Below are the code and all the weights of a small trained network. Each question names an input and a target symbol and asks about switching units off, where a switched-off unit gives its printed mean instead of its output.

import numpy as np


def w(rows, s, z=0):
    codes = np.array(rows[::2]) - 128.0
    scale = np.full(codes.shape[1], s)
    scale[-1] = z or s
    return codes * scale


def norm(h):
    return h / np.sqrt((h * h).mean(-1, keepdims=True) + 1e-5)


def f(y):
    return y / 2 * (1 + np.tanh(0.7978845608 * (y + 0.044715 * y**3)))


def softmax(a):
    e = np.exp(a - a.max(-1, keepdims=True))
    return e / e.sum(-1, keepdims=True)


def log_softmax(a):
    a = a - a.max(-1, keepdims=True)
    return a - np.log(np.exp(a).sum(-1, keepdims=True))


def net(x, mask):
    ids = ['αβδζηθλμξπστφψω'.index(c) for c in x.split()]
    T = len(ids)
    res = E[ids] + P[:T]
    u = 0
    for l in range(3):
        r = norm(res)
        for j in range(3):
            rows = slice(2 * j, 2 * j + 2)
            q, k, v = (r @ M[l][rows].T for M in (Q, K, V))
            z = softmax(np.where(np.tri(T) > 0, q @ k.T / 2**0.5, -1e9)) @ v
            o = O[l][rows]
            res = res + np.where(mask[u + j], z, o[:, -1]) @ o[:, :-1]
        u += 3
        y = f(norm(res) @ A[l][:, :-1].T + A[l][:, -1])
        res = res + np.where(mask[u : u + 4], y, B[l][:, -1]) @ B[l][:, :-1]
        u += 4
    return log_softmax(norm(res)[-1] @ U[:, :-1].T + U[:, -1])


Q, K, V, O, A, B = {}, {}, {}, {}, {}, {}
E = w([
[93,140,95,181],'α',
[118,90,96,188],'β',
[184,115,102,166],'δ',
[195,92,117,116],'ζ',
[166,21,91,170],'η',
[74,123,170,69],'θ',
[145,5,117,133],'λ',
[129,69,171,102],'μ',
[89,153,160,172],'ξ',
[69,184,103,129],'π',
[81,92,7,37],'σ',
[141,206,113,64],'τ',
[106,107,176,167],'φ',
[119,229,101,132],'ψ',
[147,87,196,105],'ω',
],0.018)
P = w([
[24,22,252,162],'0',
[125,67,194,135],'1',
[144,86,155,118],'2',
[182,124,118,106],'3',
[180,125,96,100],'4',
[174,136,73,100],'5',
[180,135,65,97],'6',
[163,153,53,98],'7',
],0.0029)
Q[0] = w([
[175,53,65,60],'0.h1',
[93,121,252,127],'0.h1',
[113,103,125,204],'0.h2',
[156,197,135,161],'0.h2',
[30,169,119,83],'0.h3',
[56,108,235,124],'0.h3',
],0.036)
K[0] = w([
[143,74,78,79],'0.h1',
[126,108,242,128],'0.h1',
[139,115,129,181],'0.h2',
[139,175,133,159],'0.h2',
[56,174,141,90],'0.h3',
[106,150,254,148],'0.h3',
],0.046)
V[0] = w([
[226,116,157,83],'0.h1',
[193,192,141,224],'0.h1',
[122,215,138,211],'0.h2',
[73,51,82,200],'0.h2',
[114,210,251,123],'0.h3',
[175,82,216,190],'0.h3',
],0.024)
O[0] = w([
[212,123,178,129,49],'0.h1',
[78,129,211,224,169],'0.h1',
[133,192,212,183,218],'0.h2',
[76,114,81,255,73],'0.h2',
[62,67,218,43,153],'0.h3',
[176,41,203,157,8],'0.h3',
],0.017,0.014)
A[0] = w([
[151,52,87,55,150],'0.n1',
[181,17,164,198,251],'0.n2',
[56,87,113,102,27],'0.n3',
[253,127,144,146,16],'0.n4',
],0.026,0.0025)
B[0] = w([
[103,12,115,195,209],'0.n1',
[194,210,114,253,254],'0.n2',
[172,174,180,179,176],'0.n3',
[236,189,126,58,186],'0.n4',
],0.024,0.0095)
Q[1] = w([
[201,132,96,117],'1.h1',
[135,60,162,141],'1.h1',
[132,134,60,189],'1.h2',
[112,189,135,171],'1.h2',
[148,145,180,253],'1.h3',
[21,99,165,121],'1.h3',
],0.032)
K[1] = w([
[171,105,55,115],'1.h1',
[127,6,191,139],'1.h1',
[133,143,37,180],'1.h2',
[98,215,135,140],'1.h2',
[73,122,24,229],'1.h3',
[102,212,170,252],'1.h3',
],0.026)
V[1] = w([
[54,105,171,210],'1.h1',
[152,134,122,78],'1.h1',
[125,69,150,13],'1.h2',
[169,170,2,137],'1.h2',
[148,161,161,131],'1.h3',
[161,120,151,122],'1.h3',
],0.021)
O[1] = w([
[116,122,78,25,204],'1.h1',
[138,113,142,166,102],'1.h1',
[29,207,87,176,1],'1.h2',
[120,102,253,149,85],'1.h2',
[154,102,132,96,182],'1.h3',
[97,173,143,122,96],'1.h3',
],0.014,0.0063)
A[1] = w([
[157,135,254,129,146],'1.n1',
[135,180,177,160,121],'1.n2',
[64,102,203,194,29],'1.n3',
[151,106,217,112,2],'1.n4',
],0.039,0.0047)
B[1] = w([
[18,125,251,84,200],'1.n1',
[63,114,71,145,247],'1.n2',
[15,65,22,126,172],'1.n3',
[95,84,41,246,145],'1.n4',
],0.03,0.014)
Q[2] = w([
[150,214,179,207],'2.h1',
[136,9,148,45],'2.h1',
[146,140,142,187],'2.h2',
[123,159,8,114],'2.h2',
[237,188,139,196],'2.h3',
[49,66,3,76],'2.h3',
],0.033)
K[2] = w([
[219,108,60,116],'2.h1',
[43,53,168,118],'2.h1',
[146,129,165,189],'2.h2',
[135,177,46,126],'2.h2',
[190,151,176,184],'2.h3',
[111,89,3,61],'2.h3',
],0.04)
V[2] = w([
[120,34,127,60],'2.h1',
[40,95,162,160],'2.h1',
[86,94,227,6],'2.h2',
[177,84,69,39],'2.h2',
[128,159,188,120],'2.h3',
[38,160,220,120],'2.h3',
],0.018)
O[2] = w([
[83,73,73,97,2],'2.h1',
[24,80,124,214,146],'2.h1',
[193,170,5,36,129],'2.h2',
[171,129,183,60,52],'2.h2',
[153,101,164,175,89],'2.h3',
[242,110,165,209,207],'2.h3',
],0.012,0.0069)
A[2] = w([
[14,12,254,25,120],'2.n1',
[253,121,211,233,2],'2.n2',
[71,111,72,161,19],'2.n3',
[23,59,185,241,123],'2.n4',
],0.017,0.0078)
B[2] = w([
[149,122,201,85,208],'2.n1',
[45,177,81,3,205],'2.n2',
[82,146,118,101,156],'2.n3',
[221,137,147,113,254],'2.n4',
],0.035,0.0091)
U = w([
[90,138,241,84,122],'α',
[73,40,107,55,97],'β',
[150,92,114,120,141],'δ',
[173,85,198,104,217],'ζ',
[94,95,189,174,207],'η',
[141,123,102,202,242],'θ',
[218,191,74,170,31],'λ',
[61,68,6,131,3],'μ',
[194,109,43,115,133],'ξ',
[169,63,104,111,255],'π',
[169,197,225,204,7],'σ',
[85,182,86,173,151],'τ',
[152,118,77,17,88],'φ',
[234,171,166,94,131],'ψ',
[31,66,140,132,32],'ω',
],0.019,0.0067)

Each question gives the input, a string of symbols that net reads in full, and the target symbol t.
The units are the heads (2 rows each of Q, K, V and O) and the neurons (one row each of A and B). Each row of codes is followed by its name. A weight is (code - 128) times the scale printed after its matrix; where a second scale follows, it is the last column's (O, A, B and U).
mask holds one flag per unit, layer by layer, with each layer's heads first. A switched-off unit (its flag False) gives its mean, the last column of its rows in O or B, instead of its output. The means were averaged over made-up inputs and are rounded, as every weight is.
A unit's drop is (log p(t) with every unit on - log p(t) with that unit switched off) / (log p(t) with every unit on - log p(t) with every unit switched off).
The circuit of an input: a set's keep is (log p(t) with only the set's units on - log p(t) with every unit switched off) / (log p(t) with every unit on - log p(t) with every unit switched off). Starting from the 12 units with the biggest drops (on a tie, the unit counted first), units are removed one at a time, each time the one whose removal leaves the highest keep (on an exact tie, the one counted first), for as long as the keep stays at least 0.8.
circuit, biggest first: the units of the circuit, biggest drop first
most important unit: the unit with the biggest drop
k most important neurons: the k neurons with the biggest drops, biggest first
top k neurons in layer l: the k neurons of layer l with the biggest drops, biggest first
heads that matter: for each layer, one digit per head in row order, 1 if its drop is at least 0.15 and else 0, layers parted by /
input π φ τ ζ β ξ φ θ, target β: circuit, biggest first => (0.h2; 0.n1)
input π ψ π ζ, target ψ: heads that matter => 100 / 000 / 000
input ξ μ π ξ φ β τ, target φ: most important unit => 0.h2
input η π ψ ψ θ φ, target η: 4 most important neurons => (0.n2; 1.n1; 1.n3; 2.n4)
input σ π τ, target ψ: 3 most important neurons => (1.n2; 1.n3; 2.n2)
input ψ ψ ζ θ ψ ψ α, target μ: heads that matter => 010 / 010 / 000
input φ φ π σ η, target ξ: heads that matter => 111 / 000 / 000
input π ψ θ ζ θ τ, target φ: heads that matter => 011 / 010 / 010
input λ π ψ π ζ, target ψ: heads that matter => 000 / 000 / 000
input φ σ θ π τ φ ζ, target π: circuit, biggest first => (0.h2; 0.h3; 1.h2)
input δ σ τ β η π ψ, target σ: circuit, biggest first => (0.h3; 1.h2; 2.h2)
input π θ α ψ σ ζ π, target α: heads that matter => 000 / 000 / 010
input η τ τ μ λ μ δ, target σ: heads that matter => 101 / 000 / 000
input ψ π θ π ζ σ δ, target φ: circuit, biggest first => (0.h1)
input π π π ζ ψ σ, target μ: 2 most important neurons => (0.n1; 0.n2)
input μ σ π τ τ ψ τ φ, target ω: heads that matter => 111 / 000 / 001
input φ ψ σ π λ π ω, target η: circuit, biggest first => (0.h3; 0.n2; 0.h2)
input τ β σ ω, target η: 4 most important neurons => (0.n2; 1.n4; 0.n1; 1.n1)
input τ σ ψ π β, target λ: 3 most important neurons => (2.n4; 2.n2; 1.n1)
input π ψ φ π, target α: circuit, biggest first => (0.h2)
input β φ β ψ ψ, target α: 2 most important neurons => (0.n1; 1.n1)
input π π μ, target π: heads that matter => 011 / 000 / 000
input ψ ω β θ θ ξ, target ω: heads that matter => 001 / 000 / 000
input π δ σ φ π τ θ, target ζ: top 3 neurons in layer 2 => (2.n4; 2.n1; 2.n2)
